Read these off the matrix that follows.
1) Read off the entry just left of the centre entry.
2) Read off the entry just right of the centre entry.
[[3, 2, 1, 2, 2, 9, 3, 1, 3, 3, 2, 1, 2, 5, 3], [2, 2, 3, 4, 4, 9, 2, 3, 5, 3, 2, 3, 2, 2, 3], [2, 1, 2, 4, 4, 9, 2, 3, 5, 4, 2, 3, 2, 3, 3]]
1) 2
2) 5

M = [ 10.6  16.4   0.4 -12.4  -4.0   3.3  -4.7   8.5  -5.8]
The entry just right of 10.6: 16.4
Report the entry just right of the centre entry.
3.3

arr = [[-9.0, -11.3, 2.1, -7.3], [3.5, 23.7, 9.9, -20.5], [7.1, 3.8, -3.0, 8.1], [3.8, 2.9, 6.7, -0.7], [4.0, 23.8, 10.1, -19.8], [-8.4, -8.9, 2.4, -8.5], [9.1, 23.4, 8.8, -10.7], [-5.6, -9.8, 2.0, -3.1], [-8.6, -11.9, 2.1, -6.2], [9.9, 21.8, 8.8, -7.9], [1.2, 10.0, 3.6, -9.7], [7.3, 4.5, -2.7, 7.7], [9.4, 13.8, 7.3, -1.2]]
The entry just right of the largest entry -> 10.1
The largest entry is 23.8
Find the minimum.
-20.5
The entry just right of 21.8 is 8.8
The entry just left of the largest entry -> 4.0
The entry just left of 7.7 -> -2.7
Find the entry just right of 7.1.
3.8
Find the entry just left of -3.1.
2.0
Find the entry just left of -11.3.
-9.0

grid =
[[-23.2  32.8  30.2   7.8 -26.3  26.6   6.2  45.9 -41.1]
 [-23.9  34.6  27.9   7.4 -27.4  27.8   3.7  42.7 -41.4]
 [-41.3  61.7 -17.3  17.6 -53.2  21.4 -12.5  27.1 -43.3]
 [-22.7  30.4  30.5   6.0 -21.4  24.1   9.1  44.7 -32.1]
 [-30.7  58.8  -5.9  12.8 -48.3  29.8 -10.3  31.0 -42.3]
 [-21.4  42.8  22.3   7.9 -34.6  30.7  -5.4  35.6 -44.6]
 [-20.3  53.5  22.6   6.7 -36.2  31.3  -5.7  36.0 -47.5]
 [-22.9  27.0  29.0   5.5 -22.3  22.3   9.9  46.2 -32.4]]
Rows and columns are numbered from 1.
The entry just left of 6.7 is 22.6
Find the entry just right of -23.9.
34.6
Find the entry in the top-left corner.
-23.2
Find the top entry of the column that holds the largest entry.
32.8
Find the top-right entry.
-41.1
Find the entry just left of the smallest entry.
17.6
Find the entry just right of 61.7.
-17.3
Find the bottom entry of the column that holds the largest entry.
27.0
Find the entry just left of the largest entry.
-41.3
The entry just left of 27.8 -> -27.4
Find the entry in the bottom-left corner.
-22.9
Find the entry just right of -5.4.
35.6
The entry directly above -34.6: -48.3
Find the entry in row 3 and column 2.
61.7
The entry just left of 9.1: 24.1
The entry directly below 30.7 is 31.3
Find the entry just left of 42.7.
3.7
The entry at row 2, column 1 is -23.9
The entry directly below the largest entry: 30.4
The entry at row 1, column 3 is 30.2
The entry just left of -47.5 -> 36.0
Find the bottom-right entry.
-32.4
Find the top entry of the column that holds the smallest entry.
-26.3
The entry just left of 21.4 -> -53.2
Find the entry just right of 6.0.
-21.4

Questions about the table below. Counting starts at 1.
1) Give the entry at row 1, column 2.
2) Give the top-left entry.
3) Give the bottom entry of the column that holds the largest entry.
4) Give the entry at row 3, column 3.
5) Give the entry in row 2 and column 1.
6) Give the bottom-left entry.
7) Give the entry just left of -9.
8) Give the entry in row 3 and column 1.
[[16, 17, -29, 28, -18, 28, 16, -9, 31],
 [18, 17, -41, 25, -30, 27, 20, 6, 30],
 [21, 18, -40, 21, -32, 26, 24, 23, 27],
 [23, 21, 25, 25, 28, 28, 15, 1, 27],
 [-8, 6, -8, 9, -7, -7, 9, 4, -1],
 [20, 18, 5, 20, 8, 22, 19, 16, 22],
 [17, 17, -5, 23, 1, 23, 16, 2, 24],
 [19, 18, 2, 21, 6, 22, 18, 11, 23],
 [22, 18, 0, 15, 0, 19, 24, 37, 18],
 [18, 18, 0, 23, 6, 24, 16, 2, 25],
 [19, 18, 4, 22, 9, 23, 17, 6, 24],
 [25, 21, 35, 17, 32, 22, 21, 29, 20],
 [19, 19, 16, 23, 20, 24, 15, 3, 24],
 [20, 19, 7, 26, 13, 28, 15, -3, 28],
 [18, 18, 2, 23, 7, 23, 16, 2, 24]]
1) 17
2) 16
3) 2
4) -40
5) 18
6) 18
7) 16
8) 21
